Here is a tiny trained network, its code and every weight. The questions are about switching its units off for an input and a target symbol, where a switched-off unit gives its printed mean instead of its output.

import numpy as np


def w(rows, s, z=0):
    codes = np.array(rows[::2]) - 128.0
    scale = np.full(codes.shape[1], s)
    scale[-1] = z or s
    return codes * scale


def norm(h):
    return h / np.sqrt((h * h).mean(-1, keepdims=True) + 1e-5)


def softmax(a):
    e = np.exp(a - a.max(-1, keepdims=True))
    return e / e.sum(-1, keepdims=True)


def log_softmax(a):
    a = a - a.max(-1, keepdims=True)
    return a - np.log(np.exp(a).sum(-1, keepdims=True))


def net(x, mask):
    ids = ['ΘΛΦαβημξτ'.index(c) for c in x.split()]
    T = len(ids)
    res = E[ids] + P[:T]
    u = 0
    for l in range(3):
        r = norm(res)
        for j in range(2):
            rows = slice(2 * j, 2 * j + 2)
            q, k, v = (r @ M[l][rows].T for M in (Q, K, V))
            z = softmax(np.where(np.tri(T) > 0, q @ k.T / 2**0.5, -1e9)) @ v
            o = O[l][rows]
            res = res + np.where(mask[u + j], z, o[:, -1]) @ o[:, :-1]
        u += 2
    return log_softmax(norm(res)[-1] @ U[:, :-1].T + U[:, -1])


Q, K, V, O = {}, {}, {}, {}
E = w([
[96,123,122,132,103,139,121,139,157],'Θ',
[175,114,162,166,128,151,64,134,123],'Λ',
[120,122,105,251,126,85,157,184,140],'Φ',
[125,86,142,149,105,96,131,124,130],'α',
[131,177,114,125,132,158,130,103,79],'β',
[121,86,153,75,186,171,164,166,127],'η',
[121,148,152,168,93,127,122,106,150],'μ',
[79,128,150,92,157,119,125,124,91],'ξ',
[88,131,136,146,107,108,147,108,146],'τ',
],0.032)
P = w([
[102,69,213,159,155,87,181,144,232],'0',
[36,75,10,51,92,233,183,189,175],'1',
[148,50,48,56,178,101,67,196,118],'2',
[109,82,59,37,151,90,79,158,81],'3',
[200,97,171,132,109,91,174,193,151],'4',
[191,139,255,103,73,201,206,102,163],'5',
[185,191,111,91,127,117,213,177,149],'6',
[124,170,113,131,105,137,190,148,90],'7',
[2,104,50,209,107,117,61,189,46],'8',
[152,148,123,148,64,140,198,156,89],'9',
[174,147,229,197,65,188,95,182,92],'10',
],0.0084)
Q[0] = w([
[126,108,89,255,114,80,124,131,121],'0.h0',
[139,131,94,156,108,157,177,210,137],'0.h0',
[147,145,119,153,122,123,151,115,155],'0.h1',
[193,125,162,126,99,140,138,210,146],'0.h1',
],0.0078)
K[0] = w([
[182,119,104,250,3,67,164,200,128],'0.h0',
[40,142,67,248,194,151,142,242,66],'0.h0',
[145,33,140,63,151,151,70,160,189],'0.h1',
[50,168,78,35,104,140,164,131,79],'0.h1',
],0.0047)
V[0] = w([
[122,127,201,9,102,128,77,84,114],'0.h0',
[140,158,160,58,224,134,156,180,105],'0.h0',
[125,84,142,178,92,243,169,214,111],'0.h1',
[254,92,157,136,105,139,240,141,174],'0.h1',
],0.0051)
O[0] = w([
[154,40,20,177,120,159,135,84,227,35],'0.h0',
[171,95,157,182,23,16,232,131,233,96],'0.h0',
[54,181,82,4,127,168,157,179,60,253],'0.h1',
[254,153,118,45,58,142,93,187,116,166],'0.h1',
],0.0063,0.0032)
Q[1] = w([
[233,118,208,82,100,199,253,142,184],'1.h0',
[153,132,158,197,89,98,173,164,112],'1.h0',
[54,151,190,164,73,97,244,186,90],'1.h1',
[89,136,93,100,125,60,109,112,129],'1.h1',
],0.0065)
K[1] = w([
[159,177,29,162,254,45,71,169,103],'1.h0',
[140,168,66,50,151,211,114,229,68],'1.h0',
[126,145,114,33,87,110,209,128,43],'1.h1',
[68,158,136,155,142,38,199,92,202],'1.h1',
],0.0059)
V[1] = w([
[205,71,201,174,120,57,102,78,33],'1.h0',
[109,110,254,68,30,109,140,23,67],'1.h0',
[160,185,107,150,171,128,79,99,212],'1.h1',
[225,152,124,210,145,239,175,87,30],'1.h1',
],0.0057)
O[1] = w([
[234,128,91,213,117,98,143,175,231,99],'1.h0',
[248,49,68,104,31,148,158,81,124,168],'1.h0',
[46,39,23,47,174,86,76,5,165,2],'1.h1',
[23,110,188,69,109,2,138,161,242,52],'1.h1',
],0.0076,0.0051)
Q[2] = w([
[98,124,162,68,31,205,91,162,59],'2.h0',
[74,173,182,201,129,190,146,254,129],'2.h0',
[72,123,123,81,36,147,121,156,52],'2.h1',
[113,89,81,113,100,133,47,94,79],'2.h1',
],0.0079)
K[2] = w([
[97,188,195,253,118,50,134,112,107],'2.h0',
[165,209,244,84,66,136,101,173,21],'2.h0',
[140,174,206,132,154,155,129,132,171],'2.h1',
[141,95,210,211,88,126,245,70,216],'2.h1',
],0.0068)
V[2] = w([
[80,149,77,149,234,190,68,73,170],'2.h0',
[115,109,90,218,198,97,172,137,234],'2.h0',
[149,53,122,108,236,110,202,181,145],'2.h1',
[166,106,160,86,173,101,2,146,167],'2.h1',
],0.0091)
O[2] = w([
[124,90,62,98,99,146,166,136,7,2],'2.h0',
[128,180,60,155,173,46,75,140,49,21],'2.h0',
[132,158,119,127,246,243,190,105,183,144],'2.h1',
[132,164,76,145,122,248,31,197,109,84],'2.h1',
],0.011,0.0098)
U = w([
[80,91,150,86,107,162,129,89,88,14],'Θ',
[131,145,112,140,135,183,57,156,121,89],'Λ',
[99,203,202,119,193,78,110,187,72,95],'Φ',
[254,124,93,181,96,113,133,104,218,133],'α',
[66,126,131,94,155,18,91,73,201,112],'β',
[113,116,121,82,196,187,173,135,185,156],'η',
[158,97,111,105,36,91,104,153,120,250],'μ',
[132,91,96,228,166,128,183,10,133,159],'ξ',
[164,67,118,127,94,76,159,49,125,36],'τ',
],0.0088,0.0013)

Each question gives the input, a string of symbols that net reads in full, and the target symbol t.
The units are the heads (2 rows each of Q, K, V and O). Each row of codes is followed by its name. A weight is (code - 128) times the scale printed after its matrix; where a second scale follows, it is the last column's (O and U).
mask holds one flag per head, layer by layer. A switched-off head (its flag False) gives its mean, the last column of its rows in O, instead of its output. The means were averaged over made-up inputs and are rounded, as every weight is.
A unit's drop is (log p(t) with every unit on - log p(t) with that unit switched off) / (log p(t) with every unit on - log p(t) with every unit switched off).
The circuit of an input: a set's keep is (log p(t) with only the set's units on - log p(t) with every unit switched off) / (log p(t) with every unit on - log p(t) with every unit switched off). Starting from all 6 units, units are removed one at a time, each time the one whose removal leaves the highest keep (on an exact tie, the one counted first), for as long as the keep stays at least 0.8.
units of the circuit, in order: the units of the circuit, biggest drop first
most important unit: the unit with the biggest drop
heads that matter: for each layer, one digit per head in row order, 1 if its drop is at least 0.15 and else 0, layers parted by /
input τ α η τ, target τ: units of the circuit, in order -> 1.h1, 2.h1
input Φ μ Λ, target Φ: units of the circuit, in order -> 2.h0, 1.h0
input Λ α α Θ, target Λ: heads that matter -> 00 / 00 / 01
input Λ η μ α α Θ Θ Φ τ, target Θ: heads that matter -> 10 / 10 / 00
input η Θ Φ Λ, target η: heads that matter -> 10 / 00 / 01
input η α Λ μ, target η: units of the circuit, in order -> 2.h1, 0.h0
input Φ α α, target Φ: heads that matter -> 00 / 00 / 10
input β α β ξ, target β: units of the circuit, in order -> 0.h0, 1.h1, 2.h0
input α Θ ξ η μ, target Θ: heads that matter -> 10 / 10 / 10
input η μ α Θ Φ Φ Λ μ Λ, target Φ: units of the circuit, in order -> 0.h0
input Θ Λ Φ β, target Θ: units of the circuit, in order -> 1.h0, 1.h1, 2.h1
input ξ Θ μ, target ξ: units of the circuit, in order -> 1.h1, 0.h1, 2.h0
input Λ η α η Λ, target η: heads that matter -> 00 / 01 / 01
input Λ Λ α α α, target Λ: units of the circuit, in order -> 2.h1, 1.h1
input α Θ α α α η τ α ξ, target η: most important unit -> 0.h0
input Θ η β, target Θ: units of the circuit, in order -> 1.h0, 2.h0
input β Φ μ, target β: units of the circuit, in order -> 1.h1, 2.h0
input μ α τ, target μ: units of the circuit, in order -> 2.h1, 1.h1
input Φ Φ μ, target Φ: heads that matter -> 00 / 00 / 00
input Λ β α α, target Λ: heads that matter -> 10 / 00 / 01
input Φ α β, target Φ: most important unit -> 2.h0
input α η τ τ η Φ, target Φ: heads that matter -> 10 / 10 / 00
